Below is a small trained network, with its code and all its weights. Each question gives an input and a target symbol and asks what happens when units are switched off, that is, made to give their printed mean instead of their output.

import numpy as np


def w(rows, s, z=0):
    codes = np.array(rows[::2]) - 128.0
    scale = np.full(codes.shape[1], s)
    scale[-1] = z or s
    return codes * scale


def f(y):
    return y / 2 * (1 + np.tanh(0.7978845608 * (y + 0.044715 * y**3)))


def softmax(a):
    e = np.exp(a - a.max(-1, keepdims=True))
    return e / e.sum(-1, keepdims=True)


def log_softmax(a):
    a = a - a.max(-1, keepdims=True)
    return a - np.log(np.exp(a).sum(-1, keepdims=True))


def net(x, mask):
    ids = ['αγδεζηθλξπφω'.index(c) for c in x.split()]
    T = len(ids)
    res = E[ids] + P[:T]
    r = res
    for j in range(3):
        rows = slice(2 * j, 2 * j + 2)
        q, k, v = (r @ M[0][rows].T for M in (Q, K, V))
        z = softmax(np.where(np.tri(T) > 0, q @ k.T / 2**0.5, -1e9)) @ v
        o = O[0][rows]
        res = res + np.where(mask[j], z, o[:, -1]) @ o[:, :-1]
    y = f(res @ A[0][:, :-1].T + A[0][:, -1])
    res = res + np.where(mask[3:15], y, B[0][:, -1]) @ B[0][:, :-1]
    return log_softmax(res[-1] @ U[:, :-1].T + U[:, -1])


Q, K, V, O, A, B = {}, {}, {}, {}, {}, {}
E = w([
[100,83,81],'α',
[121,141,144],'γ',
[165,192,122],'δ',
[68,55,60],'ε',
[184,188,197],'ζ',
[129,129,168],'η',
[137,127,189],'θ',
[51,59,115],'λ',
[106,116,156],'ξ',
[55,137,38],'π',
[107,176,135],'φ',
[172,105,249],'ω',
],0.017)
P = w([
[159,62,79],'0',
[118,172,154],'1',
[181,75,106],'2',
[76,159,174],'3',
[174,57,69],'4',
[93,190,225],'5',
[205,102,68],'6',
[69,177,255],'7',
[202,64,71],'8',
[21,144,245],'9',
],0.0088)
Q[0] = w([
[35,150,182],'H0',
[243,63,26],'H0',
[185,178,91],'H1',
[166,204,186],'H1',
[57,253,118],'H2',
[196,67,144],'H2',
],0.005)
K[0] = w([
[35,127,250],'H0',
[241,67,51],'H0',
[53,160,2],'H1',
[119,63,190],'H1',
[158,68,82],'H2',
[93,8,109],'H2',
],0.01)
V[0] = w([
[137,96,181],'H0',
[136,45,207],'H0',
[116,117,7],'H1',
[210,119,88],'H1',
[69,105,185],'H2',
[147,81,126],'H2',
],0.016)
O[0] = w([
[182,135,122,203],'H0',
[195,181,53,249],'H0',
[127,43,127,3],'H1',
[124,53,47,47],'H1',
[123,254,116,200],'H2',
[105,174,20,149],'H2',
],0.0087,0.0024)
A[0] = w([
[139,152,176,115],'N0',
[76,54,19,254],'N1',
[115,142,3,28],'N2',
[142,66,1,108],'N3',
[118,189,162,39],'N4',
[107,138,163,48],'N5',
[178,155,134,62],'N6',
[97,171,82,169],'N7',
[64,36,46,180],'N8',
[29,184,153,136],'N9',
[110,162,172,53],'N10',
[124,202,152,39],'N11',
],0.011,0.0032)
B[0] = w([
[16,43,169,187],'N0',
[149,99,219,254],'N1',
[133,133,86,171],'N2',
[110,157,107,211],'N3',
[109,107,68,213],'N4',
[133,74,98,134],'N5',
[99,58,2,175],'N6',
[101,44,180,176],'N7',
[173,205,125,246],'N8',
[166,18,125,218],'N9',
[83,78,107,176],'N10',
[58,114,101,232],'N11',
],0.0057,0.0075)
U = w([
[179,98,26,3],'α',
[223,75,127,93],'γ',
[185,211,254,193],'δ',
[213,26,93,100],'ε',
[142,251,226,115],'ζ',
[142,161,129,141],'η',
[155,194,122,155],'θ',
[165,171,138,198],'λ',
[105,207,148,131],'ξ',
[143,53,186,158],'π',
[61,64,226,158],'φ',
[77,177,43,90],'ω',
],0.008,0.0044)

Each question gives the input, a string of symbols that net reads in full, and the target symbol t.
The units are the heads (2 rows each of Q, K, V and O) and the neurons (one row each of A and B). Each row of codes is followed by its name. A weight is (code - 128) times the scale printed after its matrix; where a second scale follows, it is the last column's (O, A, B and U).
mask holds one flag per unit, heads first, then neurons. A switched-off unit (its flag False) gives its mean, the last column of its rows in O or B, instead of its output. The means were averaged over made-up inputs and are rounded, as every weight is.
A unit's drop is (log p(t) with every unit on - log p(t) with that unit switched off) / (log p(t) with every unit on - log p(t) with every unit switched off).
The circuit of an input: a set's keep is (log p(t) with only the set's units on - log p(t) with every unit switched off) / (log p(t) with every unit on - log p(t) with every unit switched off). Starting from the 12 units with the biggest drops (on a tie, the unit counted first), units are removed one at a time, each time the one whose removal leaves the highest keep (on an exact tie, the one counted first), for as long as the keep stays at least 0.8.
circuit, biggest first: the units of the circuit, biggest drop first
most important unit: the unit with the biggest drop
top k neurons: the k neurons with the biggest drops, biggest first
heads that matter: for each layer, one digit per head in row order, 1 if its drop is at least 0.15 and else 0, layers parted by /
drop when u is switched off: that unit's drop, to one decimal
input η η π ε φ π, target φ: heads that matter : 100
input π φ α γ, target φ: heads that matter : 100
input π φ π φ η, target φ: circuit, biggest first : [H0]
input γ ε ζ φ, target φ: circuit, biggest first : [H0 N9]
input γ η ζ φ φ η, target φ: circuit, biggest first : [N0 N8 H2]
input λ ω π ω φ φ, target ω: heads that matter : 110
input ε ω δ λ, target ω: circuit, biggest first : [H1 N1]
input ζ η π ζ λ α α ω φ δ, target ω: top 4 neurons : [N6 N11 N1 N4]
input ω ω ω, target α: circuit, biggest first : [H0 N6]
input η γ ζ ω ξ ε ω λ, target ω: top 2 neurons : [N1 N11]
input λ φ φ θ λ α α φ φ π, target φ: top 2 neurons : [N9 N7]
input φ φ ω ω η ξ, target ω: heads that matter : 110
input η η ω ζ, target ω: top 4 neurons : [N6 N11 N4 N1]
input φ ξ η α ε θ ζ ω, target ω: most important unit : H0
input φ θ ζ γ φ η ε ω ζ δ, target ω: top 2 neurons : [N6 N11]
input ξ ξ δ θ φ ω ξ ω γ θ, target ω: top 3 neurons : [N6 N11 N4]
input ζ ζ ξ δ γ δ α ω ξ γ, target ω: top 2 neurons : [N6 N11]
input η φ ζ ω, target ω: drop when N2 is switched off : 0.0
input δ ζ θ φ ω φ ζ ζ, target φ: drop when N0 is switched off : 0.4
input φ λ π φ η φ δ ζ, target φ: top neuron : [N0]
input φ λ ζ φ ε γ, target φ: drop when H1 is switched off : 0.1
input π ω ω γ, target ω: drop when H1 is switched off : 0.4
